[-11   0   0   4   3   4  13   1 -32   7   3  -2  -1  -1   3   1   1   6
  15   5   0  13] : [53]/J493
[ 21   7   0  -2   5  -9  14   8 -10   3   5  -3   6  -2   3  -2   2   3
  21   4   3   2] : [53]/J812
[-15   0   0   4   0  -3  -3 -11 -28   6  -3  -2   3  -4   0   1   9  16
  13 -11  -2  -2] : [53]/J493
[-37   1   5  -1 -10  -8   5   1   0  -6  -1   5   5  -1  -1   1  12  -7
   0   5  -2  -3] : [58]/J718
[-24   2   5   0  -5  -1  10  -2   3  -1  -4   1   8   5 -16   2  15  -6
  -1   2  -1   1] : [54]/J702
[-34  -4  -6   0  -6   3  17  11 -11   4  -5   3   6  -4  -2  -4   5  -2
   0   9   1  -3] : [58]/J86
[ -5  10   7   1  -2 -12  12   5  13  -2  -2   0   7  -1   2   2  16 -21
   1  10  -6   0] : [54]/J702
[-15   5   0  -2  -2  -6  -1   4 -27   4   5   5   4   0  -8   4  19  -1
  -5  -1   0  -4] : [58]/J86
[-56 -15   2   0  -5   7   8  -3   3  -2  16   6   2  -6   1   1  -1  -9
   2   8  -3  -1] : [58]/J843
[12  2 -1 -5  1 -2 19  7  3 10  2  3  5  3 -2  5 24 -2 -2  3 -3  7] : [58]/J86
[-46   1  -1   3   5  -2  20  14 -12  -1   3   2   5   1  -4  -8   3   0
   4 -53   3   2] : [49]/J772
[-27   6   1  -6  -3  -3  -1  -2   7   6  -8   4   1  -2   0  -4  15  -2
  -3   6   1   2] : [58]/J86
[-13   5   2   2   1   3   5   0  -5   9 -10   3  -3   0   5  -6  -4   4
 -22   3  -4  -4] : [58]/J718
[-26   0   1  -1   1  -4  18   8  11   2  -9  -1  16   2   1   0  18 -16
   4   9  -5  -1] : [54]/J411
[-17  -1  -4   3   0   0  14  14  -4  -4   2   1   3  -2  -1  -3  -2   3
  11  -7   0  -2] : [49]/J772
[-6  2  6 -4 -5 -8  5  0 11  3 -5 19  3 -6  1  6  8 -6  2 10 -1 -2] : [54]/J702
[-29   6   1  -3   2   1   8   7   1   8  -3   2   5  -4   2   5   2  -5
   0   9   0   0] : [58]/J86
[-30   3   7   1  -2  -3  13  20  -7   0  -7  -3   2   4  -5  -1  -2  -7
  -5   4   5  -3] : [54]/J702
[ 2 11 -1 -1  3 -6 14  4 10  6  3  0  2  8 -1 -3  6 -6  8 -7 -5  2] : [49]/J229
[-17   0  -1   2  -5  -2   0  -4   4   5  -1   2   2  -3   2   0  13  -2
  -3   7   0   3] : [58]/J718
[-16   2   0   2   4 -11  17   4 -11  10   1   1  11   6  -2   3  -2  -4
   8  -8   8   9] : [49]/J229
[ -2   1  -1   4   3  -1  12   4  17   2  -2   0   3   5  -1  -2   7 -13
   6   0   2   1] : [49]/J414
[ -7   0  -1   1  -3   3  27  11  -2   2 -20   0   5   0   4   2   9  -5
   6   2  -8   4] : [54]/J864
[ 0  2 -1 -2  1 -6 31  9 -3  1  2 -7  4 -4  8  2  4 -5 42  9  9  1] : [53]/J812
[ -5   1   0   0  -3  -1  14   0  22  -1   2   3   7   2  -3   1  16 -10
  11   6  -1  -9] : [54]/J411
[ 14  -3  -4  -5 -10   0  20   8  19  -5  -1   4   7  -2  -6   3  13 -10
   9   8  -4  -4] : [54]/J411
[-1 -1 -1  1 -6  5 18 19 17 -3 -1  2  8 -1 -3  1  9 -9  6  6 -3  0] : [54]/J864
[ -8   1  -1   9   2   3   0   0 -25   4   5  -5  -2  -9  -5   3   7   4
  18   4   3  -2] : [53]/J961
[-25  -1  -2   0  -9  -6  21  12 -18   2   0  -6   3   5  -2   3   7   7
   6  -5  -4   3] : [49]/J772
[ -7   1  10  -4  -9  -6  12  12  13  -9  -5   4  10  -4   0   1  17 -15
   9  -4   1  -1] : [54]/J411
[-12  -1  -8   0   1   8  21   9 -16  -7  14   6   0   2  -1  -6  -2  -4
   5  -1  -3   6] : [49]/J772
[-30  -1   4  -3 -14  -7   5  10   9  -5  -4   1   3  -4   0  -3  16 -11
  -2  11  10  -1] : [54]/J702
[ -8   3  -1  -3   5  -1   8   0 -11   6   0  -7   5  -6   0   2   3   1
   4   0 -17  -2] : [53]/J493
[ 10   0  -3  -3   5 -13   8   2   2   7  -5   0   3   4   0  -2  10  -3
  12  -9  -4   5] : [49]/J229
[-11   2   3  -1   5 -10  10   9 -18   4  -6   0   4  -3  -9   0   6   1
  15   6  -1   8] : [53]/J961
[ 20  -2  -1  -1   5 -11  15   6   4   5   2   5   6   2  -7   3   8   2
  12 -12  -2   0] : [49]/J772
[-14   7   2  -2  -1 -11   4   5  17   6  -6   2   0  11   4  -3   5  -7
   7  -1   9   1] : [49]/J229
[-43  10   2   3   4  -4  19   4  -3  -2  -1   4   9   6   6   2  -8  -5
  -5  -2   0  11] : [49]/J229
[ 41  -7  -5   1   3   3  26  16  19  -3 -11  -4  -3   4  -2  -2  -7 -10
  16   2  -2   9] : [49]/J414
[-36   0  -3  -1  -4 -11  15   1 -37   5  -1   1   1  -5  -2   0  10   9
   6   0  -1   0] : [53]/J493
[ 20  11   3  -4  -5   0  16  -4   4   8 -13 -19   9  -4   0   4   7  -9
   7  10  -4  -1] : [54]/J702
[ 30   3   1  -1  -1  27  12   6 -16  12   3  -6  -4  -9   6  -3  -1  10
   6   0  -3  -3] : [53]/J493
[ 21   6  -2   8   2 -13  12   0  -4   1   4  -3  -5   3  12   1   7  -5
  13   5  -2   1] : [49]/J414
[ -9   3   0  -2   6  -2  16   3   6  -2  -2   5   7   7  -3  -3   0 -15
  11  -4   2   4] : [49]/J229
[-29   8   1   2  -5  -3  27   6  10   2  -4   1   5   5   0  -3   1 -16
 -23  13  -3   1] : [54]/J702
[-19  -2   0   0  -1  -6   9  -3  14  -5  -6   0   9  -1  -1   6   7 -12
   1   5  -5   2] : [54]/J702
[-22  -2   4  -4  -4  -3  10   5 -16  -2  10   4   4   2  -3   1   8  -3
  14  -3   4  -4] : [53]/J812
[-18   2  -1  -5  -4   2   6  -1  12  -5  -3   1   0  -4  -3  -3  13  -4
  -3   3  -1  -5] : [58]/J86
[ 8  0  4 -1  3  7 13 14 -5 -3  6 -3  3 -1  2  3  5 -4  7  3  3  1] : [54]/J864
[-40   2   7  -2   1 -27  11   4  -6  10   0   9   6   2   1   3  14  -1
  -1  -2  -1  -5] : [58]/J86
[ -5 -10  -3  -2  -3  -5  20  14   1  -1   6   2   7  -2   0   3   7  -8
  18   0  -3  -8] : [54]/J864
[-29   3   2  10   1   0  13   6 -16   6  -2   0  -2   0   4   3  10  -1
  -6   4   1  -3] : [58]/J86
[-42   3  -1  -3   3   5  11   6 -21  -6  10   1 -13  -5  -2  -1  -2  -4
  15   1   4   2] : [53]/J493
[-13   0   5   4  -4  -4  25  13   7  -4  -3 -19   7   3   3   2   9 -12
  12  12   0   0] : [54]/J864
[-21   6   1   4  -4   1  22  -5  -6   7  -6   1   5  -6   3  10   1 -10
 -17   0  -4   3] : [58]/J718
[-41  -3   1   5  -3  -6   9  -7   3   0  -5   2  10  -1 -13   0  12 -16
  -6  10  -3   1] : [54]/J864
[-13   1  -2  -3  13   3   5  -2  -5   6  -1   5  -1  -5  -1   5   6   1
  -3   4  -6  -5] : [58]/J718

[-12   3  -4  -2   1  12   2  -2  -7   4  -3  -2  -1  -2   2  -3   9   6
  -2   4   1   8] : (5)/J716
[-18   0 -10  -8  -2  12   2   0  -8   4  -4  -2  -4 -11   3   0  14   1
   1   1   0   4] : (5)/J716
[ -2   6  -5  -1   7   6  -1   3  -6  -1  -1  -3   8   6   3  -3 -19   2
   3  -1  -5  -7] : (4)/J101
[ -5   2  -3   2  11   9  -5   4  -2   5   3  -7   6   2   3  -2  -5   2
  -1  -4  -7 -11] : (4)/J181
[-5  3 -6 -2  3 16  0 -3 -2  4 -6  0  0  1  0  0 10  3 -1 -2 -4  7] : (5)/J716
[ 11   4  -7   0   3  10   0  -2  -4   3   0  -6  13   4   3   0   1  -1
   6  -8 -11  -8] : (4)/J181
[  0   5  -9  -4   8  11   0   0  -5   1  -1  -1  11   5   5  -3  -6   1
   6  -2  -5 -11] : (4)/J101
[ 1  1  2 -2 -4  9 -2 -1 -1  0 -2 -5  5  6  0 -6 -7 -1 -1 -3 -1 -8] : (4)/J181
[ -4   5  -3  -3   1   9  -3   0  -2   2   2  -3   5   4   3  -3  -7   4
   1  -1  -5 -14] : (4)/J181
[ -5   1  -2  -1  -1   7  -5   0  -1   1   4  -6   4   8   2  -6  -4   1
   0  -1  -4 -10] : (4)/J181
[  6   6  -5  -1   1  18  -6  -2  -6   2   0  -4  13   7   3  -8  -5  -1
   4  -7  -7 -12] : (4)/J101
[  8   3 -10   1  11  13  -4  -3  -7  -2  -2  -5  13   8   3  -6  -1   0
   0  -2  -5  -2] : (4)/J101
[-10   7 -10   2  17  12   2  -4  -5   5  -2   4   0   3   2   3   6   4
  -2  -2  -6   3] : (5)/J716
[-16   4 -14  -9   4  12   3   0  -7   5  -5   2   2  -6   1   1  10   3
   1   1   1   5] : (5)/J716
[-2  4 -1  1  5 23 -5 -4  1  6 -3  0  1  3 -2 -7  7 -6 -9  0 -1 12] : (5)/J716
[-4  3 -8 -5  2  6  3 -4 -5  0 -4  1  1 10  0 -2  9  2 -4  2  2 11] : (5)/J871
[-3  1 -7 -3  5  7  5  0 -5  3 -4 -1  4 -3  2  2  8  2 -1  2  3 12] : (5)/J871
[-10   6 -11  -4  10  12   6   2 -11   4  -5   7   1   1   4   2  12   3
   1   4  -1   3] : (5)/J716
